Here is a tiny trained network, its code and every weight. The questions are about switching its units off for an input and a class, where a switched-off unit gives its printed mean instead of its output.

import numpy as np


def w(rows, s, z=0):
    codes = np.array(rows[::2]) - 128.0
    scale = np.full(codes.shape[1], s)
    scale[-1] = z or s
    return codes * scale


def norm(h):
    return h / np.sqrt((h * h).mean(-1, keepdims=True) + 1e-5)


def f(y):
    return np.maximum(y, 0)


def log_softmax(a):
    a = a - a.max(-1, keepdims=True)
    return a - np.log(np.exp(a).sum(-1, keepdims=True))


def net(x, mask):
    res = np.array(x, float).reshape(1, 8) / 4 @ E
    u = 0
    for l in range(2):
        y = f(norm(res) @ A[l][:, :-1].T + A[l][:, -1])
        res = res + np.where(mask[u : u + 10], y, B[l][:, -1]) @ B[l][:, :-1]
        u += 10
    return log_softmax(norm(res)[-1] @ U[:, :-1].T + U[:, -1])


A, B = {}, {}
E = w([
[253,97,112,126,119,209,180,99,108,207,156,106],'x0',
[187,118,222,111,84,82,149,138,83,91,97,145],'x1',
[135,202,150,217,78,176,232,92,194,137,79,169],'x2',
[148,191,186,82,150,135,99,144,185,155,156,142],'x3',
[102,102,163,64,136,170,142,47,133,127,70,93],'x4',
[108,68,213,193,100,162,126,141,201,53,234,69],'x5',
[123,133,134,124,143,129,134,117,115,126,141,143],'x6',
[137,135,150,197,132,110,42,85,118,138,128,137],'x7',
],0.0075)
A[0] = w([
[117,113,51,161,178,202,145,113,140,236,181,63,71],'L0N0',
[171,30,106,31,76,96,58,179,104,178,180,60,2],'L0N1',
[79,166,126,169,181,92,108,190,121,54,89,149,72],'L0N2',
[186,202,196,54,192,130,102,152,238,151,146,182,68],'L0N3',
[114,118,116,85,97,153,206,186,154,122,164,104,152],'L0N4',
[83,156,114,27,121,157,233,184,102,118,116,89,123],'L0N5',
[142,119,171,191,168,150,70,43,123,156,108,159,238],'L0N6',
[100,101,35,200,111,106,223,78,2,77,114,92,55],'L0N7',
[197,149,234,117,78,143,150,164,20,127,135,130,50],'L0N8',
[179,140,84,186,131,65,154,217,118,166,218,190,111],'L0N9',
],0.0074,0.0051)
B[0] = w([
[159,149,169,63,129,129,87,162,177,46,75,254,217],'L0N0',
[113,174,164,143,220,127,140,151,58,96,160,129,220],'L0N1',
[200,162,134,88,179,145,112,106,169,121,67,85,192],'L0N2',
[138,117,44,148,18,224,62,77,74,86,129,33,221],'L0N3',
[199,103,142,188,135,53,72,80,140,151,160,143,197],'L0N4',
[158,118,106,202,158,41,71,56,168,142,141,104,213],'L0N5',
[184,95,82,149,173,45,164,95,158,133,170,99,254],'L0N6',
[154,143,103,114,82,203,78,96,105,99,156,71,202],'L0N7',
[143,88,131,87,125,113,81,198,191,108,66,215,205],'L0N8',
[115,70,111,67,150,143,181,57,163,153,84,40,223],'L0N9',
],0.0092,0.0061)
A[1] = w([
[152,82,168,89,170,132,137,111,172,87,101,90,253],'L1N0',
[112,185,82,103,114,122,143,149,52,189,54,161,115],'L1N1',
[50,129,54,136,158,184,116,125,172,118,150,165,82],'L1N2',
[8,196,118,140,138,103,89,154,158,49,70,106,32],'L1N3',
[168,87,141,141,81,114,136,148,75,84,70,120,83],'L1N4',
[135,130,74,111,109,98,130,98,110,184,108,178,51],'L1N5',
[158,152,120,183,68,109,175,121,176,142,134,192,83],'L1N6',
[115,75,102,161,131,136,136,140,113,71,134,123,88],'L1N7',
[116,178,102,116,119,127,97,121,71,206,121,110,120],'L1N8',
[126,180,142,186,74,173,191,93,152,160,76,135,109],'L1N9',
],0.011,0.004)
B[1] = w([
[66,136,116,156,116,140,190,117,124,188,81,142,254],'L1N0',
[106,75,224,170,86,167,170,144,169,122,215,148,162],'L1N1',
[118,95,163,52,88,72,70,185,143,88,82,209,153],'L1N2',
[217,179,149,133,135,186,202,146,107,158,132,159,171],'L1N3',
[131,174,101,80,122,133,60,160,180,90,98,169,168],'L1N4',
[125,118,177,185,88,128,131,150,182,157,169,89,162],'L1N5',
[120,166,142,105,181,102,105,144,107,159,180,134,172],'L1N6',
[158,168,101,147,50,165,136,143,127,121,166,126,151],'L1N7',
[101,127,129,184,85,153,142,123,95,105,139,110,154],'L1N8',
[66,102,84,55,190,105,113,192,11,93,149,106,173],'L1N9',
],0.011,0.013)
U = w([
[68,151,134,78,219,110,137,189,25,98,196,139,127],'0',
[213,164,137,120,154,181,186,123,154,163,106,170,197],'1',
[126,123,150,74,106,94,89,185,220,85,88,244,98],'2',
[135,150,69,107,38,209,74,100,135,54,151,73,83],'3',
[81,88,201,204,66,148,175,143,186,145,225,142,84],'4',
[127,133,95,130,144,127,152,106,158,148,110,129,255],'5',
[149,124,79,187,161,12,98,76,173,148,136,113,63],'6',
[51,73,99,83,129,146,189,98,149,181,67,97,97],'7',
],0.011,0.0062)

Each question gives the input, the list of numbers given to net, and the class t.
The units are the neurons (one row each of A and B). Each row of codes is followed by its name. A weight is (code - 128) times the scale printed after its matrix; where a second scale follows, it is the last column's (A, B and U).
mask holds one flag per neuron, layer by layer. A switched-off neuron (its flag False) gives its mean, the last column of its row in B, instead of its output. The means were averaged over made-up inputs and are rounded, as every weight is.
A unit's drop is (log p(t) with every unit on - log p(t) with that unit switched off) / (log p(t) with every unit on - log p(t) with every unit switched off).
The circuit of an input: a set's keep is (log p(t) with only the set's units on - log p(t) with every unit switched off) / (log p(t) with every unit on - log p(t) with every unit switched off). Starting from the 12 units with the biggest drops (on a tie, the unit counted first), units are removed one at a time, each time the one whose removal leaves the highest keep (on an exact tie, the one counted first), for as long as the keep stays at least 0.8.
units of the circuit, in order: the units of the circuit, biggest drop first
top k neurons: the k neurons with the biggest drops, biggest first
k most important neurons of layer l: the k neurons of layer l with the biggest drops, biggest first
input [-3,-8,3,2,-3,-8,5,6], class 2: units of the circuit, in order -> [L1N2]
input [-5,-5,7,7,-4,-3,-7,-1], class 0: top 2 neurons -> [L1N9, L0N7]
input [-6,7,7,-3,8,-8,-4,-7], class 4: top 4 neurons -> [L1N1, L1N5, L0N9, L0N0]
input [5,-6,6,-8,-6,-3,-6,7], class 3: 2 most important neurons of layer 0 -> [L0N7, L0N5]
input [4,8,-6,5,-3,-6,-3,5], class 2: top 2 neurons -> [L0N8, L1N4]
input [1,-8,1,-7,2,8,5,-7], class 2: top 4 neurons -> [L0N0, L1N2, L0N3, L0N6]
input [7,8,3,-8,1,6,3,4], class 2: units of the circuit, in order -> [L0N8, L1N4]
input [-6,1,5,1,-5,3,8,3], class 5: units of the circuit, in order -> [L0N2, L0N9]
input [-8,2,8,0,-2,-1,1,-7], class 0: top 2 neurons -> [L1N9, L1N6]
input [-5,-1,-3,0,0,-2,1,2], class 1: top 2 neurons -> [L1N3, L0N9]
input [0,8,4,-4,0,8,-5,2], class 2: units of the circuit, in order -> [L1N4, L0N8]
input [-5,7,-6,4,-5,-8,6,2], class 4: units of the circuit, in order -> [L1N1, L0N0, L1N9, L1N5]
input [-2,4,7,0,-1,-8,-6,-8], class 4: top 2 neurons -> [L1N1, L1N5]
input [0,4,2,8,2,-7,2,-4], class 3: units of the circuit, in order -> [L0N3]
input [-1,-7,-2,-5,-4,2,-3,-2], class 2: top 2 neurons -> [L1N2, L0N0]
input [4,3,-6,7,-7,0,-3,-6], class 3: 2 most important neurons of layer 1 -> [L1N9, L1N6]
input [0,-2,5,-1,-1,1,-2,-4], class 0: top 4 neurons -> [L1N6, L0N6, L1N9, L0N8]
input [-8,5,0,-4,-4,2,-8,-5], class 1: top 2 neurons -> [L1N3, L0N6]
input [-2,-6,-1,5,8,-3,-6,8], class 6: top 2 neurons -> [L0N6, L0N9]
input [8,0,3,-5,-2,7,5,-1], class 1: units of the circuit, in order -> [L0N0, L1N1]
input [-4,3,6,-8,4,4,4,4], class 3: units of the circuit, in order -> [L0N7]
input [-1,8,-7,-6,0,6,-3,-3], class 2: top 3 neurons -> [L1N4, L0N8, L1N9]
input [7,7,7,7,2,-7,-3,0], class 0: units of the circuit, in order -> [L1N9, L1N6]
input [7,0,-5,-7,0,-8,1,5], class 4: units of the circuit, in order -> [L1N1, L1N5]
input [-3,1,8,2,2,4,-3,-7], class 0: top 3 neurons -> [L1N9, L0N6, L1N6]
input [-4,7,-1,4,8,5,-6,-8], class 6: 3 most important neurons of layer 0 -> [L0N5, L0N4, L0N0]
input [2,-8,-5,0,-6,-2,7,-4], class 2: units of the circuit, in order -> [L0N0]
